m =
array([[789, 256, 964, 896, 643, 919, 797, 376, 186, 310, 851, 657, 914],
       [349, 384, 862, 163, 896, 237, 569, 812, 326, 905, 941, 604, 214],
       [283, 263, 340, 397, 219, 510, 306, 481, 704, 615, 305, 136, 950],
       [370, 695, 355, 904, 840, 704, 491, 885, 657, 997, 284, 150, 389],
       [174, 186, 916, 361, 956, 162, 237, 253, 947, 348, 313, 155, 263],
       [380, 374, 650, 337, 936, 256, 504, 376, 437, 641, 189, 818, 382],
       [323, 823, 305, 467, 964, 851, 321, 279, 567, 234, 405, 251, 303]])
Counting starts at 1.
The entry just left of the smallest entry -> 305
Find the top entry of the column that holds the largest entry.
Answer: 310
The entry at row 1, column 2 is 256
The entry in the top-right corner: 914
Find the top-left entry.
Answer: 789
Find the bottom-left entry.
Answer: 323
The entry just left of 397 is 340
Find the entry in row 1 and column 3.
Answer: 964
Find the entry directly above 405.
Answer: 189
The entry in row 3 and column 1 -> 283
The entry at the centre is 491
The entry just right of 936 is 256
Find the entry directly above 956.
Answer: 840
The entry just right of 695 -> 355
Find the median of all entries.
Answer: 389
The entry in row 2 and column 3 -> 862
The entry in the bottom-right corner: 303
The entry just right of the largest entry is 284
Find the entry directly above 361.
Answer: 904
The entry at row 2, column 1 -> 349
The top entry of the column that holds the smallest entry -> 657
Find the largest entry.
Answer: 997
Find the entry directly above the centre entry.
Answer: 306
The entry at row 3, column 2 -> 263
The entry just left of the centre entry is 704
The minimum is 136
Find the entry just right of the centre entry.
Answer: 885
Find the bottom entry of the column that holds the largest entry.
Answer: 234
Find the entry directly above 941.
Answer: 851
The entry directly above 818 is 155

x = 529  555  564  247  506  825  609  375  405  799  161  684  555  889  630
The entry just right of 405? 799
The entry just left of the largest entry? 555
The maximum -> 889

[[ 0.72 -2.09  0.40  0.22 -1.06  3.15 -2.29  0.81  0.16  3.47 -1.54 -0.26
  -0.51  0.11 -0.90]
 [-0.83  1.97 -0.31 -0.19  1.00 -2.96  1.42 -0.77 -0.15 -3.21  1.44 -0.08
   0.42 -0.06  0.88]
 [ 0.14 -0.35 -0.06  0.03 -0.08  0.11  0.53  0.04  0.00  0.15 -0.14  0.27
   0.00 -0.02 -0.03]
 [-0.37  1.51  0.25 -0.13  0.25 -0.07 -2.09 -0.06  0.02 -0.28  0.48 -0.95
  -0.02  0.08  0.02]
 [ 1.17 -3.10 -0.39  0.27 -0.82  1.43  3.85  0.40  0.03  1.73 -1.40  2.08
  -0.10 -0.13 -0.48]
 [ 0.33 -1.07  0.13  0.12 -0.60  1.42 -0.63  0.28  0.07  1.19 -0.70  0.04
  -0.16  0.02 -0.50]
 [ 0.03  0.02 -0.13 -0.02  0.18 -0.47  0.96 -0.08 -0.03 -0.26  0.10  0.29
   0.06 -0.03  0.21]
 [-0.03  0.08 -0.26 -0.03  0.43 -1.16  1.87 -0.18 -0.07 -0.76  0.35  0.53
   0.15 -0.07  0.45]
 [ 0.25 -0.82  0.13  0.08 -0.52  1.22 -0.66  0.23  0.06  1.00 -0.56 -0.01
  -0.14  0.03 -0.43]
 [ 0.01  0.18  0.00 -0.02  0.05 -0.04  0.07  0.01  0.00  0.01  0.03  0.03
   0.01  0.00  0.02]
 [-0.76  2.05  0.18 -0.18  0.70 -1.31 -1.92 -0.32 -0.04 -1.37  1.06 -1.15
   0.11  0.06  0.47]
 [ 0.71 -2.59 -0.49  0.21 -0.33 -0.02  4.27  0.12 -0.04  0.45 -0.77  1.94
   0.07 -0.16  0.07]
 [ 0.09 -1.00 -0.68  0.01  0.77 -2.60  5.09 -0.48 -0.16 -1.95  0.62  1.90
   0.43 -0.24  0.82]
 [ 0.55 -2.15 -0.30  0.18 -0.40  0.39  2.78  0.14 -0.01  0.63 -0.70  1.18
   0.00 -0.09 -0.13]
 [-0.04  0.65  0.22 -0.04 -0.22  0.76 -1.71  0.12  0.05  0.46 -0.08 -0.60
  -0.10  0.06 -0.31]]
The 1st entry in reading order -> 0.72
The largest entry -> 5.09
Read off the entry just left of the largest entry.
-2.60
Read off the entry just right of 0.48.
-0.95
The second entry in reading order: -2.09
Read off the entry just right of the smallest entry.
1.44
The 3rd largest entry is 3.85
The smallest entry is -3.21
The entry at the centre: -0.18
The entry just left of the smallest entry: -0.15
The entry just right of -1.16 -> 1.87
Read off the entry just right of the largest entry.
-0.48

grid =
120	123	125	126	124
122	122	122	121	122
141	143	138	76	53
114	125	140	139	138
148	70	117	126	193
111	131	106	125	108
99	132	179	176	172
102	131	170	168	164
62	169	30	139	48
146	149	142	63	34
134	98	119	124	154
120	122	125	125	125
154	59	117	127	209
Rows and columns are numbered from 1.
Give the entry at row 1, column 2.
Answer: 123
Give the entry in the bottom-right corner.
Answer: 209
Give the entry directly below the centre entry.
Answer: 170
The entry just left of 209 -> 127
Give the entry just left of 164.
Answer: 168
Give the entry at row 1, column 3.
Answer: 125
The entry at row 2, column 1 -> 122
Give the entry directly below the smallest entry.
Answer: 142
Give the entry at the centre.
Answer: 179
The top-right entry: 124
The entry in row 3 and column 3 -> 138
Give the entry just left of 123.
Answer: 120
Give the entry in the bottom-left corner.
Answer: 154
Give the entry directly below 62.
Answer: 146
Give the entry in row 3 and column 1.
Answer: 141
The entry just right of 169: 30
The entry just right of the centre entry: 176
Give the entry just left of the smallest entry.
Answer: 169
Give the entry directly above the largest entry.
Answer: 125
